[[  0  12  -1  12  11  -8  -1 -15   8  -1  -1]
 [ -7  -3  13   1   8   4   6 -11  10  14  -6]
 [ 23   6 -17  10  -4 -13 -16   3  -4 -30  20]
 [  0 -22  12 -10   0  17  -7  -3   1  -4   2]
 [ 23   3 -12  18  10 -12 -21  -9  11 -21  19]
 [  0  -3  -2 -10 -17   5   1  15 -19   3   0]
 [  8  12 -13   1  -7 -13  -3   9  -8 -10   9]]
->
[[  8  12 -13   1  -7 -13  -3   9  -8 -10   9]
 [  0  -3  -2 -10 -17   5   1  15 -19   3   0]
 [ 23   3 -12  18  10 -12 -21  -9  11 -21  19]
 [  0 -22  12 -10   0  17  -7  -3   1  -4   2]
 [ 23   6 -17  10  -4 -13 -16   3  -4 -30  20]
 [ -7  -3  13   1   8   4   6 -11  10  14  -6]
 [  0  12  -1  12  11  -8  -1 -15   8  -1  -1]]

[[-34  15]
 [-22   9]
 [ -2   7]
 [ 19 -36]]
->
[[ 19 -36]
 [ -2   7]
 [-22   9]
 [-34  15]]

[[ 19 -13   2   5  -3  -2]
 [ 15 -13   0   5   0   0]
 [  9  28   1   1   1   1]
 [-25 -11   2 -20  -1  -2]
 [ 10 -15  -2  -1   1   3]
 [ -6 -13   0  11   2   0]
 [  9   4   1 -28   0   2]
 [-28  -4  -3  -4  -2   0]
 [  3 -17   1 -29   0   0]
 [ -3  19   1   1  -1   0]
 [ 16  10  -2 -10  -2  -3]]
->
[[ 16  10  -2 -10  -2  -3]
 [ -3  19   1   1  -1   0]
 [  3 -17   1 -29   0   0]
 [-28  -4  -3  -4  -2   0]
 [  9   4   1 -28   0   2]
 [ -6 -13   0  11   2   0]
 [ 10 -15  -2  -1   1   3]
 [-25 -11   2 -20  -1  -2]
 [  9  28   1   1   1   1]
 [ 15 -13   0   5   0   0]
 [ 19 -13   2   5  -3  -2]]

[[  9  -4   5  -6  -4 -12 -14]
 [-11   1   3  -7   6 -11  14]
 [  9  -7  31 -11 -26   4   7]
 [  7  -8  -2   6   8  -3  -3]
 [  7  -5   3  -3   1 -13 -11]
 [ -3  -1  27 -20 -17   0   7]
 [ -1  12   2   3 -21  21  -8]]
->
[[ -1  12   2   3 -21  21  -8]
 [ -3  -1  27 -20 -17   0   7]
 [  7  -5   3  -3   1 -13 -11]
 [  7  -8  -2   6   8  -3  -3]
 [  9  -7  31 -11 -26   4   7]
 [-11   1   3  -7   6 -11  14]
 [  9  -4   5  -6  -4 -12 -14]]

[[  1 -10 -25  -8   0  22  13 -22 -29   7]
 [-22 -29 -22 -18   1  11 -26   3 -13  26]
 [ 14 -31 -28  13 -10  16 -13  32 -12 -21]
 [ 18 -33   1  -4 -28   1  22  20  -9  -4]
 [ 11  -5 -31   4   3 -23   8  -8  31 -20]
 [ 30  -5  31 -13  27  13   1 -17 -13 -28]
 [-19  -2 -18  32 -31 -25  -2 -17   9 -21]
 [-26 -17  -5  -5  -9   4  -2   7  29  27]
 [-26  -7  -4   7  32  19 -20 -11  -8 -14]]
->
[[-26  -7  -4   7  32  19 -20 -11  -8 -14]
 [-26 -17  -5  -5  -9   4  -2   7  29  27]
 [-19  -2 -18  32 -31 -25  -2 -17   9 -21]
 [ 30  -5  31 -13  27  13   1 -17 -13 -28]
 [ 11  -5 -31   4   3 -23   8  -8  31 -20]
 [ 18 -33   1  -4 -28   1  22  20  -9  -4]
 [ 14 -31 -28  13 -10  16 -13  32 -12 -21]
 [-22 -29 -22 -18   1  11 -26   3 -13  26]
 [  1 -10 -25  -8   0  22  13 -22 -29   7]]

[[  1  -8 -31]
 [ 11  -5 -11]
 [ 11  -1   6]
 [ -2  -4  10]]
->
[[ -2  -4  10]
 [ 11  -1   6]
 [ 11  -5 -11]
 [  1  -8 -31]]

[[ 15   2  10   6   9   6  13]
 [-26 -11 -29  -7   2   4   0]
 [-32 -10 -24   0   4  -1   0]
 [-12 -10 -28 -10   4  12   8]
 [-18 -13 -31  -5  11  14  15]
 [-18 -12 -31  -8   7  12  10]
 [-13  -4  -6   7  10   2  10]
 [-12 -10 -28 -11   3  12   7]
 [ -3  -4  -3   9  16   8  19]]
->
[[ -3  -4  -3   9  16   8  19]
 [-12 -10 -28 -11   3  12   7]
 [-13  -4  -6   7  10   2  10]
 [-18 -12 -31  -8   7  12  10]
 [-18 -13 -31  -5  11  14  15]
 [-12 -10 -28 -10   4  12   8]
 [-32 -10 -24   0   4  -1   0]
 [-26 -11 -29  -7   2   4   0]
 [ 15   2  10   6   9   6  13]]

[[-32   2 -13  31 -23   7  10  14 -25]
 [ -5   7  31 -18  26  -8 -26 -21  15]
 [-27  20  30 -11 -27 -11 -27  -2   7]]
->
[[-27  20  30 -11 -27 -11 -27  -2   7]
 [ -5   7  31 -18  26  -8 -26 -21  15]
 [-32   2 -13  31 -23   7  10  14 -25]]
